X =
[[-115.153  -50.393    9.592  -73.544  -46.628  -89.969  -19.292   33.887
  -115.697  -84.435 -141.020]
 [ -19.619  -10.699 -104.929  -61.849  -36.092  -74.832  -14.943   36.699
   -66.665  -58.421 -129.918]
 [ 117.990  -58.525 -186.142  -24.908 -130.106  -90.678  -48.865  -48.075
   101.727  -76.734   -7.849]
 [ -54.819 -126.236  -28.018 -109.871  -79.424 -120.548    3.332  -49.900
   -31.700 -151.494  -46.935]
 [ -74.222  -59.028  -62.597  -36.142  -82.992   -9.377  -28.821 -167.690
   -76.343  -80.344   12.625]
 [ -77.327  -94.762  -66.777 -113.846  -92.718  -92.364  -72.951  -79.269
   -84.510  -94.735  -51.674]
 [ -95.043   13.663  -37.076  -21.631 -125.627    4.188 -111.810  -55.023
  -149.006    8.852  -80.012]
 [-219.940  -54.997   13.258  -78.334  -13.995  -54.211 -160.991  -32.147
  -205.280   -1.173 -191.868]
 [ -28.998  -75.156 -126.752 -171.017  -81.571 -106.784 -184.699   41.748
  -113.280   -3.572 -196.209]
 [ -28.097  -64.693  -22.356  -68.179 -102.047  -61.733  -55.550    8.089
   -58.749  -57.345 -115.216]
 [ -46.068 -123.033 -151.941  -64.478   33.534 -203.445  -48.908  -16.170
    65.072 -136.556 -104.680]
 [  16.629  -19.775  -85.394  -43.634  -94.403    4.062  -18.041  -55.633
   -61.131  -40.669  -61.340]
 [ -77.421  -82.334   76.407 -248.426 -299.336   49.564 -175.068  -64.908
  -308.098    8.019  -85.459]
 [ -30.819  -97.323 -312.694  -70.474   95.539  -79.371 -153.269 -213.308
    13.574  -33.491  -66.450]
 [-229.095  -28.245  180.567 -102.789 -271.306  -33.076  -88.892  -20.421
  -285.940  -66.332  -38.023]]
What is the 4th entry in reading order?
Answer: -73.544
What is the third smallest entry?
Answer: -299.336
The entry just right of -48.865 -> -48.075
The entry just left of the largest entry is -28.245
The entry just left of the smallest entry: -97.323
What is the first entry in reading order?
Answer: -115.153
The 3rd largest entry: 101.727
What is the entry just right of the smallest entry?
Answer: -70.474
What is the entry just left of -81.571?
Answer: -171.017
What is the fifth entry in reading order?
Answer: -46.628
What is the entry just right of -123.033?
Answer: -151.941
The 3rd entry in reading order -> 9.592
What is the entry just right of the largest entry?
Answer: -102.789
What is the entry just left of -94.735?
Answer: -84.510
The entry just left of -48.865 -> -90.678
What is the largest entry?
Answer: 180.567
The entry just right of 8.019: -85.459
The second smallest entry: -308.098
What is the entry just right of -72.951?
Answer: -79.269
The entry just left of -31.700: -49.900
The entry just right of -115.153 is -50.393

grid = [ 15   2 -31 -21  26 -10  12 -15 -15   4 -25]
What is the median entry? -10
The maximum -> 26
